Below is a small trained network, with its code and all its weights. Each question gives an input and a class and asks what happens when units are switched off, that is, made to give their printed mean instead of their output.

import numpy as np


def w(rows, s, z=0):
    codes = np.array(rows[::2]) - 128.0
    scale = np.full(codes.shape[1], s)
    scale[-1] = z or s
    return codes * scale


def f(y):
    return y / 2 * (1 + np.tanh(0.7978845608 * (y + 0.044715 * y**3)))


def log_softmax(a):
    a = a - a.max(-1, keepdims=True)
    return a - np.log(np.exp(a).sum(-1, keepdims=True))


def net(x, mask):
    res = np.array(x, float).reshape(1, 7) / 4 @ E
    y = f(res @ A[0][:, :-1].T + A[0][:, -1])
    res = res + np.where(mask, y, B[0][:, -1]) @ B[0][:, :-1]
    return log_softmax(res[-1] @ U[:, :-1].T + U[:, -1])


A, B = {}, {}
E = w([
[22,144,108,219,80,134,176,101,96,72,184],'x0',
[142,139,138,141,143,135,130,115,124,139,120],'x1',
[102,126,94,117,113,119,87,103,132,131,119],'x2',
[86,159,148,127,106,69,154,183,45,167,60],'x3',
[164,141,26,140,167,91,89,117,80,171,194],'x4',
[77,220,123,113,61,159,95,114,150,218,175],'x5',
[215,122,116,84,2,98,179,91,109,94,141],'x6',
],0.0071)
A[0] = w([
[83,173,174,99,118,31,146,215,11,149,65,133],'neuron 0',
[163,94,116,134,141,234,115,100,227,89,200,87],'neuron 1',
[69,102,150,149,78,64,106,139,168,125,169,254],'neuron 2',
[169,129,21,149,171,40,95,130,38,140,189,179],'neuron 3',
[97,186,156,101,69,169,135,122,159,254,184,80],'neuron 4',
[205,135,167,24,162,110,49,158,191,201,88,87],'neuron 5',
[198,147,87,158,165,156,81,114,26,156,217,183],'neuron 6',
[215,144,106,57,4,100,168,71,84,80,148,121],'neuron 7',
[157,111,90,138,148,185,125,95,249,80,182,95],'neuron 8',
[102,161,121,125,61,82,75,94,186,205,138,221],'neuron 9',
[79,172,117,245,110,151,155,82,110,75,173,72],'neuron 10',
],0.0063,0.0052)
B[0] = w([
[161,154,61,254,102,119,91,132,177,165,89,248],'neuron 0',
[151,165,77,193,78,99,128,111,150,218,98,194],'neuron 1',
[163,135,172,189,135,152,99,157,124,67,135,227],'neuron 2',
[174,85,186,116,65,175,131,86,143,129,94,254],'neuron 3',
[102,40,148,123,206,35,161,84,208,156,174,206],'neuron 4',
[161,190,130,120,123,93,88,71,19,23,196,222],'neuron 5',
[125,128,232,152,133,162,89,115,160,130,110,222],'neuron 6',
[98,110,78,182,237,219,140,121,91,133,151,240],'neuron 7',
[161,156,88,209,56,101,127,86,123,203,89,190],'neuron 8',
[162,103,150,137,157,135,118,131,206,82,136,235],'neuron 9',
[170,175,109,67,131,61,91,128,46,56,208,196],'neuron 10',
],0.0075,0.0061)
U = w([
[166,240,114,98,92,30,97,106,36,48,211,58],'0',
[160,195,42,173,12,74,138,118,147,249,78,83],'1',
[156,127,148,121,101,171,100,153,170,98,133,240],'2',
[150,130,156,125,121,162,118,129,164,100,126,205],'3',
[136,16,154,125,187,21,180,84,173,115,133,137],'4',
[134,126,244,117,43,209,115,106,147,122,97,105],'5',
[91,142,65,138,244,215,138,119,106,154,148,116],'6',
[74,101,84,2,71,96,174,186,104,198,138,3],'7',
],0.008,0.0049)

Each question gives the input, the list of numbers given to net, and the class t.
The units are the neurons (one row each of A and B). Each row of codes is followed by its name. A weight is (code - 128) times the scale printed after its matrix; where a second scale follows, it is the last column's (A, B and U).
mask holds one flag per neuron, in row order. A switched-off neuron (its flag False) gives its mean, the last column of its row in B, instead of its output. The means were averaged over made-up inputs and are rounded, as every weight is.
A unit's drop is (log p(t) with every unit on - log p(t) with that unit switched off) / (log p(t) with every unit on - log p(t) with every unit switched off).
The circuit of an input: a set's keep is (log p(t) with only the set's units on - log p(t) with every unit switched off) / (log p(t) with every unit on - log p(t) with every unit switched off). Starting from all 11 units, units are removed one at a time, each time the one whose removal leaves the highest keep (on an exact tie, the one counted first), for as long as the keep stays at least 0.8.
units of the circuit, in order: the units of the circuit, biggest drop first
unit that matters most: the unit with the biggest drop
k most important neurons: the k neurons with the biggest drops, biggest first
drop when u is switched off: that unit's drop, to one decimal
input [3,2,5,6,7,4,-5], class 5: unit that matters most : neuron 3
input [4,4,-1,-1,8,-4,8], class 5: 2 most important neurons : [neuron 3; neuron 6]
input [-5,-5,1,4,7,2,4], class 5: 3 most important neurons : [neuron 3; neuron 6; neuron 10]
input [4,-3,5,3,-6,7,6], class 4: units of the circuit, in order : [neuron 4; neuron 9]
input [7,-8,3,3,7,7,-1], class 3: units of the circuit, in order : [neuron 9; neuron 6]
input [7,5,-5,1,1,-7,-6], class 0: 2 most important neurons : [neuron 10; neuron 7]
input [2,2,-5,-6,-4,-1,3], class 1: units of the circuit, in order : [neuron 1; neuron 8]
input [7,-6,-4,5,5,8,-8], class 4: 3 most important neurons : [neuron 4; neuron 5; neuron 9]
input [4,-3,-2,-7,8,-7,5], class 5: units of the circuit, in order : [neuron 3; neuron 6]
input [7,0,-3,6,3,-7,-6], class 0: 4 most important neurons : [neuron 10; neuron 7; neuron 4; neuron 9]
input [6,-6,5,4,2,6,-6], class 0: 3 most important neurons : [neuron 10; neuron 7; neuron 2]
input [2,3,1,7,-4,-5,-7], class 1: 2 most important neurons : [neuron 0; neuron 7]
input [6,-7,3,-8,1,-1,8], class 1: 3 most important neurons : [neuron 8; neuron 1; neuron 5]
input [-2,7,4,-7,8,-6,2], class 5: unit that matters most : neuron 6
input [4,-5,-8,5,7,-2,8], class 2: 2 most important neurons : [neuron 3; neuron 7]
input [-5,-3,0,-5,-1,8,0], class 4: 2 most important neurons : [neuron 4; neuron 9]
input [-7,-5,3,2,-7,1,5], class 0: 3 most important neurons : [neuron 5; neuron 3; neuron 6]
input [2,-5,0,-3,7,2,-7], class 5: 3 most important neurons : [neuron 3; neuron 6; neuron 7]
input [-6,-6,3,2,-6,6,-1], class 0: 4 most important neurons : [neuron 5; neuron 3; neuron 6; neuron 7]
input [8,8,4,-8,-2,5,6], class 0: units of the circuit, in order : [neuron 10]
input [7,4,-4,8,-6,-2,-6], class 1: 2 most important neurons : [neuron 0; neuron 5]
input [8,8,-3,8,-8,-4,8], class 0: 3 most important neurons : [neuron 10; neuron 3; neuron 1]
input [8,-8,-8,-3,-7,4,-7], class 0: drop when neuron 10 is switched off : 0.8
input [-8,1,8,-5,-4,8,-6], class 0: drop when neuron 5 is switched off : 1.3
input [4,6,-1,6,0,-6,-1], class 1: drop when neuron 4 is switched off : 0.1
input [1,-1,-4,4,8,-5,8], class 5: drop when neuron 1 is switched off : 0.0
input [4,-4,8,-7,6,8,6], class 2: units of the circuit, in order : [neuron 9]
